Each row comes from the steps of one walk. Every step used is in the known rows, and no mark comes twice. Write the walk behind each row, first mark first.
Known rows:
notig-loga-mitoz-zuvab: [ 1.066 -0.992  2.277  0.653 -0.552 -0.226  1.880 -0.465  1.767  0.335
  0.334  1.490  1.569 -0.499  0.782  1.335  2.178 -0.088 -1.223 -1.776
 -1.875 -0.727 -2.532  0.438 -2.344  0.526  0.191  1.563 -1.032  1.906
 -2.032 -1.234 -2.671 -0.962 -0.999 -1.987  3.096 -0.117  1.471 -4.752
  0.263  0.574 -0.496]
zuvab-kevi-gavi-nedil: [ 1.373  2.396 -0.572  2.700 -3.001 -1.231 -0.391 -0.166 -2.049 -0.318
 -1.029  2.247  1.121 -1.961 -0.471  3.365  0.428 -0.697 -1.489 -3.476
 -1.490  1.442 -1.929 -0.614 -0.882  1.455  0.973 -0.046 -0.752  1.062
 -1.814  0.605 -1.334  1.561 -0.587  0.862 -0.275 -1.582  2.193 -1.776
  0.745 -0.191 -0.426]
kevi-mitoz-zuvab-loga-notig-nedil-robi: [ 3.279 -2.005  0.190  1.062  1.523  0.254 -1.141  0.641  2.422  1.661
 -0.105  0.600 -0.428  1.867 -0.871 -1.513 -1.294  3.532  0.932  1.853
 -1.798  2.376 -1.296  1.715 -1.496 -0.427  0.421  2.519 -0.432 -0.713
  0.105 -0.499 -1.342 -0.395 -1.749 -0.271 -0.674  0.161 -0.678  0.217
 -5.210  2.227 -0.274]
gavi-nedil-robi-notig-loga: [ 4.265 -1.161 -0.179  0.286  2.439 -1.196 -1.529  1.242  1.440 -0.076
  0.422 -0.166  0.658  0.073  0.166  2.509 -0.285 -0.509 -0.451 -2.383
 -1.369  0.738 -0.481  1.004  1.475 -0.360 -0.111  1.849  0.499  1.527
  0.570  0.535 -0.162  1.797  1.056 -0.865  2.229 -0.696  0.495  1.615
  4.211 -1.467 -2.786]
zuvab-loga-notig-robi-nedil-gavi-kevi: [-1.449 -0.507 -0.357  1.174  2.179  1.116 -2.374  0.989 -2.010 -0.478
  1.283 -3.315 -2.624 -1.143  0.384 -0.070 -2.796  0.641 -0.213 -1.648
  1.521 -0.196  2.577 -0.540 -1.435  0.543  1.040 -1.687  0.247  0.410
  3.096 -0.113  1.141  0.870 -2.219  0.512 -2.467  1.002 -1.258  1.199
 -1.323 -1.988  0.966]
mitoz-kevi-gavi-robi-nedil-notig-loga: [ 0.446  2.079  1.403 -0.893 -0.226 -0.027  1.984 -0.185 -1.025 -0.627
  1.400 -0.696  2.300 -1.502  0.819  0.500  0.363 -1.128  0.192 -2.528
  2.001 -0.706  0.772 -0.455  1.695 -4.494 -1.658 -2.609 -0.197  1.278
  0.109  2.308  1.255 -0.284  0.669 -0.345  0.577  2.063 -1.222 -0.675
  1.524  0.079 -1.719]
zuvab-loga-kevi-mitoz-robi: [-1.908  1.921 -0.389  0.386  1.025 -1.201 -1.507  0.753 -1.208  2.654
 -0.891  2.916  0.082  0.583  0.550 -0.968  0.046  1.079 -1.736 -0.217
  1.147  1.292 -0.728  1.101 -0.318 -1.774  1.054  0.146  1.897 -0.625
 -0.521 -1.238 -2.390 -3.176  1.767  1.142  1.694 -1.414  1.920 -2.913
 -3.934  1.217  1.877]
mitoz-zuvab-kevi-gavi: [ 1.330 -0.435 -0.060  0.545 -5.088 -0.826  1.861 -0.520 -0.474 -1.040
 -0.513  3.183  2.019 -1.468 -1.721  1.676  2.983 -2.502 -0.406 -0.908
 -1.287  0.261 -2.754 -0.121 -2.016  0.693  1.533 -0.774 -0.359  0.420
 -3.867  1.820 -1.431  0.661 -0.403  0.408 -0.311 -2.855  1.107 -5.022
 -0.991  3.240  0.295]
nedil-robi-notig-loga-mitoz-kevi-zuvab: [ 0.513 -1.093  0.657 -1.518  1.899 -0.721 -0.838  0.294  2.424  1.812
 -0.462 -2.843  1.386  0.563  0.175 -0.976  3.699 -2.586 -0.565  0.997
  0.902  0.233  0.449  0.206  3.265 -0.982 -1.877 -0.163 -0.964 -0.650
 -2.972  0.186  0.741 -1.269  2.707 -0.608  1.176 -2.365 -1.157 -0.951
  2.522  0.220 -1.819]
nedil-robi-gavi-kevi-zuvab-loga-notig: [ 0.296  0.230 -0.861  0.068 -1.852  0.316 -2.082 -0.772  0.367  1.949
 -0.686 -4.065 -1.312  0.323 -2.321  0.192 -2.449 -1.863  1.894  2.556
  0.839  0.767  2.427  0.953  0.817  1.167 -0.782 -0.733 -2.531 -0.970
  0.903  0.419  2.014 -0.346  3.238  2.867 -1.270 -2.077 -1.705  0.873
 -0.631 -0.330  2.105]
gavi-robi-nedil-notig: [ 3.199  0.812  0.160 -1.033 -3.995  0.274 -0.060 -1.640  0.545 -1.883
  0.319 -1.282  0.611 -0.545  2.187  2.371 -4.438  0.456  0.872 -0.745
  2.412 -1.898 -0.985 -0.823 -0.709  0.703  0.718  2.523 -0.164  2.131
  1.391  1.084  0.959  0.977 -1.171  0.640  1.966  0.807  0.281 -0.719
  3.920  0.142 -1.244]
gavi-kevi-zuvab-loga-mitoz: [-2.541  2.129  0.414  0.224 -2.137 -0.896 -1.982 -0.333 -1.005  1.319
 -1.059 -1.644 -2.562  0.227 -0.992  0.400 -2.644 -0.796 -1.855 -0.459
  0.439  0.707 -0.016 -0.208 -1.417  0.761  0.104  0.981 -2.118 -0.319
 -0.794 -1.435 -0.286 -2.563  0.271  1.483  0.357 -2.120  0.986 -2.295
 -1.417 -0.689  2.021]
zuvab-kevi-mitoz-loga-notig-robi-nedil: [-3.926  0.653 -0.465  0.903  0.659  0.360 -3.657  0.675 -0.756 -0.131
 -1.727 -1.875  0.351  0.574  0.820 -2.433 -0.202  4.193 -0.016 -0.489
 -0.895  0.622 -1.311  0.398 -2.868  2.946  0.414  0.472  0.786  0.302
 -2.546 -0.033 -2.250  0.974 -1.926  0.586 -1.495 -2.014  0.683  0.674
 -4.169 -1.011 -0.278]
gavi-nedil-robi-notig-loga-zuvab: [ 3.060 -2.326 -0.149 -0.178  3.357 -0.067 -3.216  1.085  2.459 -0.630
 -0.902  0.263 -0.052  0.625  0.520  0.931  1.474 -0.490  1.193 -1.212
 -1.991  0.611 -0.831  0.555  2.090  0.069 -0.820  3.334  1.631  0.165
  1.263 -1.028  0.568  1.356  0.610  0.443  2.180  1.775  0.240  0.411
  2.732 -1.110 -2.904]
gavi-nedil-robi-notig-loga-mitoz-kevi-zuvab: [ 1.420 -0.658 -0.672  0.268  3.142 -0.771  0.162 -0.070  2.029  1.984
 -1.243 -2.511  0.916  0.603  1.243 -0.167  3.627 -1.416 -1.754 -0.497
  0.495  0.948 -0.351 -0.577  3.589 -0.259 -2.666  0.166 -0.121 -1.823
 -1.521 -0.638  1.361 -0.143  2.251 -0.985  1.204 -0.628  0.768  1.715
  3.078 -0.916 -3.512]
nedil-robi-notig-gavi-kevi-zuvab-loga: [-0.034 -0.832 -0.498 -2.722  1.105 -0.135 -3.202  1.876 -0.163 -1.058
  0.284 -1.495 -2.109  1.228 -3.295  0.299 -2.928 -3.955  1.497  1.688
  0.775 -1.006  1.511  0.648  1.824 -0.574  0.315 -1.208 -0.032 -0.956
  0.234  0.464  1.226  0.699  1.299 -0.005 -0.568 -2.702 -2.736  2.441
  0.129  0.763  1.261]
robi-nedil-gavi-kevi: [ 1.541  0.070 -1.513  0.309 -1.780 -0.471 -0.436  0.973 -1.659 -1.529
  0.734 -1.678  0.363 -2.518 -0.125  2.508 -2.418 -0.373 -0.148 -2.470
  2.827 -0.502  0.935 -1.202 -1.531 -0.097 -0.319 -0.759 -1.377  3.233
  2.855  0.216 -0.342  1.195 -0.657  0.188  1.654  0.015  0.711 -1.401
  4.053  0.555  1.468]
gavi-kevi-zuvab-loga-mitoz-robi: [-2.069  2.152  0.109  0.932 -0.447 -0.631 -0.328 -0.813 -0.710  2.150
 -1.862 -0.205 -2.023  0.814 -0.390 -0.090 -1.217 -0.943 -1.765 -0.308
  1.539 -1.053  0.630 -0.820 -0.568 -0.247  0.183  0.964  1.161 -2.502
 -0.544 -1.572  0.335 -3.361  2.649  1.436 -0.033 -1.899  1.833 -0.732
 -1.122 -0.835  2.870]
kevi-gavi-robi-nedil-notig-loga-mitoz-zuvab: [ 0.902  1.909  2.095 -0.439 -1.333  0.570  5.070 -2.782  1.115 -1.166
  0.288  0.849  1.216 -0.307  1.849  0.752  1.391  0.634  1.061 -0.378
 -0.399 -0.808 -0.724  0.534 -0.392 -0.556 -1.913 -0.273 -1.743  1.517
 -0.689  1.857  1.040 -0.631  0.295 -0.681  0.551  3.426  1.053 -0.607
  1.032 -0.864 -1.342]
nedil-notig-gavi-kevi-mitoz-zuvab-loga-robi: [-2.727  0.824 -0.205 -1.019  0.142  1.628  0.170  0.501 -0.729 -0.594
  1.205  1.748 -1.287  1.304 -0.805 -1.827 -2.142  0.923 -0.166  1.611
 -1.239 -0.572 -0.600 -0.464 -1.027 -1.754  1.028 -2.531  1.600  0.452
  1.246  1.188 -0.634  0.253 -1.964 -0.541  0.414  2.009 -0.858 -1.723
 -6.313  1.504 -0.382]
notig-loga-robi-nedil-gavi-kevi-mitoz-zuvab: [-0.296  0.045 -1.983 -0.086  1.181  0.415  1.055  1.128 -0.616 -0.071
 -0.155  0.124  1.247 -0.428 -0.978 -1.899  1.774  0.544  0.481 -0.866
  0.036  0.708  0.415 -0.135 -0.596 -2.563 -2.130 -2.111  1.436  1.153
  2.508  1.099 -0.811  0.916  0.571  0.211  2.212  2.663  0.367 -1.174
 -1.776  1.630  0.247]
mitoz-loga-robi-notig-gavi: [ 0.215 -2.965  0.375 -2.508  2.179  1.396 -1.976  3.801  2.006 -1.142
  1.120  2.995  2.290  1.867 -0.653 -0.888 -0.021 -0.669  0.694  0.738
 -2.781 -1.163 -0.515  0.130 -0.528 -0.679  0.640  2.301  1.937  1.161
 -1.502  0.743 -1.138  1.668 -0.717 -1.398  2.236 -2.200 -1.890  1.679
  2.689  1.223  0.899]
kevi-robi-gavi-nedil-notig-loga-mitoz-zuvab: [-0.084 -0.019  1.887  1.588 -1.682  0.136  6.022 -3.980  1.040  0.348
  2.196  0.777  0.079 -1.212  2.248  0.844  2.698  1.824 -0.792  1.340
 -1.238 -0.324  0.118  0.046  0.276  0.999  0.480 -0.867 -1.882  0.045
  1.072 -0.545  0.112 -0.033 -0.077 -2.421 -0.162  3.596  1.665 -0.142
  3.051 -2.817 -2.775]
kevi-zuvab-loga-notig: [-0.357 -1.597  1.319 -1.217 -2.139 -0.032 -3.760 -0.050  1.529  2.575
 -1.483 -0.970 -1.525  1.716 -0.649  0.016 -1.999 -2.049  0.159 -0.413
 -0.721  0.588 -0.060 -0.439 -2.716  1.863  2.311  3.995 -1.851 -0.669
 -2.277 -0.742  0.869 -0.697 -0.693  2.262  0.363 -0.876 -2.267 -2.456
 -3.056  1.176  0.543]
gavi-robi-nedil-notig-loga-mitoz: [ 0.587  2.787  3.243 -0.681  0.129  0.251  0.860 -1.638  0.294 -0.808
  0.710 -1.885  0.158 -0.676  2.934  2.026 -2.807  1.709  0.764 -1.807
  0.376 -1.321 -0.390 -0.011 -0.007  0.902 -0.300  1.632 -1.437  2.870
  1.375 -0.152  0.395 -0.659 -1.371 -0.831  1.810  2.649  0.432 -0.718
  2.682 -3.091 -1.414]
robi-gavi-kevi-zuvab-loga: [-1.699  0.654 -1.176  0.010 -3.931 -1.066 -1.688 -0.349 -2.204  0.076
  0.761 -1.673 -1.502 -0.398 -2.803  0.252 -1.897 -2.706 -0.719  0.919
  0.673  1.219  1.133  0.588  0.563 -0.411  0.204 -1.336 -2.476  0.508
  0.156 -0.919 -0.187 -1.350  1.471  2.249 -0.246 -2.725 -1.461 -1.107
  0.021  0.573  2.407]
kevi-zuvab-loga-robi-gavi-nedil-notig: [ 0.414  0.181 -0.701  0.170 -2.115  1.036 -0.245 -2.112 -0.126  0.584
  0.606 -0.188 -1.994  1.933  0.762 -0.183  0.394 -1.747 -0.505  2.054
 -2.078  2.462 -0.430 -1.173  2.320  0.979  1.255  2.095 -0.838 -1.154
  0.832 -0.032  2.981  0.644 -0.249  2.247  0.221  2.124 -0.254  1.294
  0.873  0.459 -2.379]
robi-nedil-gavi-kevi-mitoz-zuvab: [ 0.270 -0.551 -3.896  0.593 -3.089 -1.019  1.604 -0.245 -0.798 -0.976
 -0.347 -0.602  1.054 -1.362 -0.219 -0.020 -0.015  1.555 -0.516 -0.155
  3.099  0.711 -0.143 -0.705 -2.389  0.104 -1.692 -2.389 -0.945  2.863
  1.644  0.605 -1.729  0.741  0.052  0.216  1.645  0.865  1.130 -1.808
 -0.405  2.322  0.452]
notig-gavi-robi-nedil: [ 3.117  0.381 -0.077 -0.370 -1.093  1.168 -1.520  0.040 -0.088 -3.045
  0.159  0.468  2.365 -0.657  0.120  2.658 -4.831 -0.989  1.738 -1.382
  2.474 -3.318 -1.269 -0.274 -0.620  0.251 -0.511  1.207  0.457  1.801
  1.813 -1.169 -1.982  2.164 -1.153 -0.973  2.630 -0.277 -1.385  1.342
  3.947  0.894  1.612]
nedil-notig-robi-gavi-kevi: [ 0.074  1.333 -0.909  2.306 -4.142  0.923 -0.354 -1.481 -1.570 -1.682
  2.953 -2.509 -0.350 -2.643  1.451  1.042 -1.417  0.451 -0.575  0.883
  0.718 -2.561  2.081  0.653  1.436  0.341  0.417 -3.226 -0.295  2.533
  0.524  0.680 -0.844  1.250 -0.345 -0.217 -0.592 -1.212  0.292 -1.047
  2.074 -2.205 -0.035]
zuvab-loga-kevi-mitoz-robi-nedil: [-2.327  1.741 -0.868 -0.364  2.372 -0.592 -1.404 -0.564 -1.925  0.303
 -1.201  2.023 -0.320  1.122  0.395 -1.928 -0.853  1.789 -1.830 -0.452
  2.245  1.593 -1.401  0.809 -0.447 -2.600  0.052  0.982  0.442 -0.202
  0.846 -1.186 -1.768 -2.983  1.356  2.037  1.328 -0.383  1.824 -1.527
 -2.066  1.442  1.721]
loga-robi-notig-nedil-gavi-kevi: [ 3.599 -1.933 -0.808  0.040  1.502  0.390 -1.353  3.808 -0.036 -0.121
  2.227  0.683  0.204 -1.324 -0.554 -0.583 -1.129  0.345  0.217 -0.087
 -1.815 -0.196  2.926  0.070  2.362 -2.098  0.442  0.774  1.683  0.606
  2.629  0.643  0.907  1.503 -2.083 -0.346 -1.142 -0.289 -2.113  1.671
  2.931 -0.343  1.529]
kevi-gavi-nedil-robi-notig-loga-mitoz-zuvab: [ 3.166 -0.498 -0.540  1.394  2.004 -0.634  3.603 -1.236  2.577 -0.002
 -0.372  1.985  1.462  0.481  0.475  1.089  4.313  0.327 -0.832 -0.077
 -2.309  1.773 -0.841  1.578  1.026 -0.190 -2.749  0.062 -1.526  0.792
 -1.743  1.672  0.047  0.421  2.696 -0.899  0.454  0.506  2.051  1.725
  2.880 -1.341 -2.375]

Write each row's walk:
[-2.424  0.823  1.388 -2.276  1.713  1.332  0.127 -0.741 -2.090 -1.940
 -0.009 -0.491 -2.901  1.356 -0.690 -0.245 -2.976 -2.456  0.797 -0.525
  2.107 -3.763  0.914 -2.018  0.233 -1.738  1.290 -0.476  1.124 -1.685
  1.837 -0.574  2.417 -0.137 -0.288 -0.145 -0.546  2.251 -0.822  1.903
 -0.967  0.793  1.123] => mitoz-robi-nedil-notig-gavi-kevi-zuvab-loga
[-1.174 -1.579 -1.553  0.009  0.041  1.341 -0.961  2.264  0.594  1.424
 -1.572 -3.878 -0.938 -0.098  0.783 -1.497  1.224 -0.266  1.993 -0.266
  0.856 -2.119  2.707 -1.035 -1.704  2.191 -1.570 -0.053  1.781 -2.503
 -0.415 -0.032  2.285  2.169  0.058 -0.497 -0.412  0.354  1.016  3.901
 -0.480  0.153  1.106] => mitoz-loga-notig-robi-nedil-gavi-kevi-zuvab
[-0.020  0.768  0.471  0.750  2.321 -1.226  0.742  1.430 -0.870  0.242
  2.471  1.428  0.723 -0.257 -0.239 -1.614 -0.581  1.802 -2.521  0.767
  0.033  3.088  1.386  1.295  3.398 -3.844 -1.197 -1.445 -0.850 -0.338
 -0.415 -0.121 -0.086 -3.389 -1.020 -0.239 -4.133 -1.770 -3.218  2.426
  0.459 -1.716  0.892] => zuvab-loga-mitoz-kevi-gavi-robi-notig-nedil
[-2.828  0.566  4.233 -0.517 -2.727 -0.327  5.038 -3.224 -0.617 -0.352
  2.671  0.017 -0.044 -2.182  0.289  0.409  3.430 -0.088  0.701  2.353
 -1.653 -0.542 -0.074  0.199  0.627  2.046  2.977 -2.918 -1.862  0.034
 -0.791  0.471  0.013 -0.926 -1.157 -2.080 -2.519  0.679 -0.324 -3.863
  0.416 -2.097 -1.435] => nedil-notig-loga-mitoz-zuvab-kevi-robi-gavi
[-3.347  1.072 -2.297  1.654  0.634  0.850 -3.365  0.928 -0.197  0.287
 -1.565 -2.716  0.133  0.387  0.708 -3.064 -2.723  5.421 -0.751 -0.831
  0.664 -0.861  1.059  1.015 -3.440  0.041 -2.500  0.009  0.559  0.865
 -0.527  0.232 -2.275  0.546  0.225  0.966 -0.038 -1.289  1.505  2.306
 -2.985 -1.925  1.271] => gavi-kevi-mitoz-loga-notig-robi-nedil
[ 1.772  1.018 -0.514  1.733  1.851 -0.017 -2.305  3.870  1.575  2.957
 -1.032 -1.556  0.853  0.126 -0.709 -1.113 -3.171  6.044  1.773  0.006
 -1.672  0.385  1.362  1.909 -1.741 -0.789 -2.516  1.299  0.475 -0.003
  0.582 -0.013 -1.744  0.321  0.374 -0.962  0.433 -1.511  1.882  3.123
 -2.903 -0.608  2.163] => gavi-kevi-mitoz-loga-notig-nedil-robi
[-0.683 -1.622  2.602 -2.832 -2.330  1.461  2.867 -2.331 -0.714 -4.166
  1.269  1.237 -0.393 -0.994 -0.691  0.506 -0.662 -1.599  1.746  1.119
  1.045 -3.808 -2.071 -1.822 -1.662  0.890  3.813 -0.724  0.204 -1.295
  0.451  1.021  0.625  2.490 -3.802 -2.389 -1.542  1.258 -0.705 -1.955
  1.122  2.152 -1.433] => mitoz-zuvab-kevi-robi-nedil-notig-gavi
[-0.808 -0.017  0.277 -0.245  1.265 -0.345  1.058 -1.473 -0.245  0.847
 -0.972 -0.217 -1.492  1.442  1.240  0.338  1.994 -1.629 -0.088  0.698
  2.677  1.175  0.343 -2.042  0.022  1.577  0.670  1.885 -0.522 -0.910
  0.529 -1.876  1.614 -2.284  1.213  0.749  0.169  1.411  0.524  0.924
  2.028  0.833  1.410] => kevi-zuvab-loga-mitoz-robi-nedil-gavi
[-3.242 -2.627  0.835 -1.863  2.327  0.096 -1.584  2.531  0.088 -1.746
 -0.573  2.959 -0.509  0.229 -0.939 -0.790  1.259  0.227  1.541  0.611
 -2.154 -0.975 -0.807 -1.116 -0.094  2.062  2.146  1.064  3.670 -3.464
  0.264 -1.775  0.134  1.828 -2.391 -1.800 -1.880  0.370 -0.529  2.664
  0.776 -1.141 -0.776] => mitoz-loga-zuvab-kevi-robi-notig-gavi-nedil
[ 0.258 -0.846 -1.481 -0.220  1.293 -0.774 -0.979  2.190  0.956 -0.822
 -2.193  1.946  0.388  0.688 -0.808  0.239  4.252  0.179  1.647  0.646
 -2.959  3.056 -1.601  0.100  1.323  1.828 -1.079  1.191  1.924 -1.717
 -1.636  1.313  1.625  1.134  1.419  1.195 -1.220 -1.081  2.559  2.220
  1.358  0.001 -1.674] => mitoz-loga-zuvab-kevi-gavi-nedil-robi-notig
[-0.316 -1.031 -1.409  3.003 -0.910  1.089 -2.438 -2.048  0.010  1.341
 -0.322 -1.962 -1.860  1.083  0.925 -0.620  0.286 -0.762 -0.855  0.982
 -1.117  0.924  0.849  0.272  0.925  3.008  0.519  0.937 -0.591 -2.226
 -0.741 -2.173  0.703  1.238 -0.303  1.528 -1.910  0.235 -1.319  3.189
 -1.539 -1.599 -0.992] => kevi-zuvab-loga-notig-robi-gavi-nedil
[-0.202  2.194  3.187 -1.337  2.677  0.876  2.635 -0.587 -0.984 -0.020
  0.125  2.598  0.937 -0.785  1.525 -0.179  3.056 -1.109  0.812 -2.505
 -0.451 -1.948  0.832  0.631  1.106 -4.060 -0.480 -0.145 -0.193  0.275
 -0.608  1.482  1.345 -0.916  1.816  0.094  1.254  3.054  2.181 -1.719
  0.893  0.226  0.419] => mitoz-robi-nedil-notig-loga-kevi-gavi
[-2.412 -1.133  1.460 -1.699  2.733  0.056 -1.042 -0.533  0.787  0.080
 -0.186  1.843 -1.022  2.653  0.107 -0.787  0.418 -2.216 -0.518  1.890
  0.313 -1.424  0.681 -0.521  1.111  1.182  1.633  1.338  0.101 -0.804
 -2.122 -2.026 -0.069 -1.971  0.856 -0.300 -0.974 -0.899 -3.011  1.676
  0.065 -0.753  1.620] => kevi-zuvab-loga-mitoz-robi-notig-gavi
[ 2.145  2.356  1.139  2.865  1.205 -0.459  3.961 -0.930  0.037  0.397
 -1.411  1.651  1.236 -1.186 -0.277  2.848  4.860 -0.468  0.018 -1.849
 -3.000  1.632 -2.949  0.495  0.514  1.546 -1.313 -1.562 -0.060 -1.049
 -1.642  0.797 -0.446  0.873  1.049 -1.659 -0.067  0.003  4.422 -0.718
 -0.139 -0.475 -1.888] => notig-loga-mitoz-zuvab-kevi-gavi-nedil-robi
[-0.856  0.592  0.556  1.815 -4.546 -0.134  5.979 -4.893 -0.396 -0.758
  1.108  0.326 -0.328 -2.010  1.966  1.426  2.027  1.757 -1.089  2.729
 -0.254  0.171 -1.428 -1.281  0.293  4.229  2.193 -1.644 -1.523 -1.179
  0.405  0.074  0.816  0.473 -1.443 -1.238 -2.864  1.044  2.438 -1.253
  2.543 -2.146 -2.715] => loga-mitoz-zuvab-kevi-robi-gavi-nedil-notig
[-0.551 -2.546 -1.945 -0.366  1.015 -2.484  0.768  3.127 -1.463 -0.102
  2.761  1.206 -1.743 -0.233 -1.672 -1.904 -0.166  2.499 -1.395  1.182
 -0.897  3.319  1.670  1.030  0.438 -1.595  0.984 -2.672  0.038  1.431
  1.727 -0.249 -0.870 -1.059 -3.060 -1.253 -2.832  0.424 -2.642  0.923
 -4.165  0.707  0.233] => robi-notig-nedil-gavi-kevi-mitoz-zuvab-loga
[-1.877  1.615 -1.047  1.078  2.476  1.600 -2.212 -0.847 -0.485 -0.216
 -2.011 -0.316  1.697  0.058  0.301 -1.091 -4.568  3.241  0.584 -1.368
  2.951 -4.078  1.912 -0.513 -2.307 -0.647 -1.753 -0.761  0.035  1.810
  1.723 -0.813 -2.431  0.684  1.441  1.043  0.085  1.322 -1.534  1.335
 -2.162 -1.710  3.267] => loga-notig-gavi-kevi-mitoz-robi-nedil
[ 2.299 -0.022  0.580  0.686 -1.636 -0.970  3.349 -0.132  0.268 -1.277
  0.332  2.892  1.494 -1.065 -0.324 -0.257  1.567  1.076  0.109  1.591
 -2.500  0.467 -0.857  1.480  1.957  1.181 -0.058 -0.276  0.287 -1.243
 -2.329  0.720 -0.123 -0.531 -1.930 -0.710 -4.445 -2.133 -1.058  1.077
 -0.046 -0.774  0.598] => loga-mitoz-zuvab-kevi-gavi-robi-notig-nedil
[-0.627 -0.681 -0.218 -0.210 -0.611  0.436 -0.652  0.430  1.419  1.480
 -0.570  1.442  1.102  1.412 -0.110 -0.256 -3.229  1.335  1.516  1.249
  0.398 -0.669 -0.731  0.659 -2.474  1.915  0.669 -1.030  1.349 -0.061
 -0.059 -0.810 -2.070  0.174 -1.268 -0.738 -0.057  1.067 -3.401  0.115
 -7.077  0.742  0.662] => kevi-mitoz-zuvab-loga-notig-gavi-robi
[-0.245 -2.131 -1.422 -1.853  1.056  0.928 -0.989  0.994 -0.662  0.432
  0.081 -1.198 -0.260  1.245 -0.840 -2.042  2.626 -4.249 -0.738  0.665
  2.244  2.632 -0.376 -2.842  1.630 -2.551  0.171  0.388  0.903 -2.487
  1.071  0.123  2.806 -0.342 -0.342  1.513  0.791  0.627 -1.681 -0.653
  1.219  4.728 -0.686] => mitoz-kevi-zuvab-loga-robi-nedil-gavi
[-0.637 -0.159 -1.389 -0.765  0.403 -0.747  0.366  0.515 -2.146  0.339
 -0.831 -0.895 -2.182  0.300 -1.209  0.212 -0.228 -3.031  0.185 -0.931
  3.413 -0.369  1.738 -1.991  0.123 -1.175  0.532 -0.483  1.838 -2.132
  2.374 -0.606  2.510 -1.058  1.928  1.230 -0.214  0.612  0.341  1.460
  0.778  1.636  2.163] => mitoz-robi-nedil-gavi-kevi-zuvab-loga
[ 1.343 -1.572 -0.827 -2.172  1.407 -1.116  0.448  1.251  2.212  1.290
 -0.487  1.142  1.825  0.400 -0.314 -1.704  3.701 -0.186  0.649  1.659
 -1.016  0.902 -1.020  3.112  1.500 -1.310 -1.399 -0.967  0.551  0.267
 -1.943  1.301 -1.384 -0.289  2.145 -0.790  2.498 -1.345  0.858 -2.464
 -2.032  2.032 -1.534] => nedil-robi-notig-loga-kevi-mitoz-zuvab
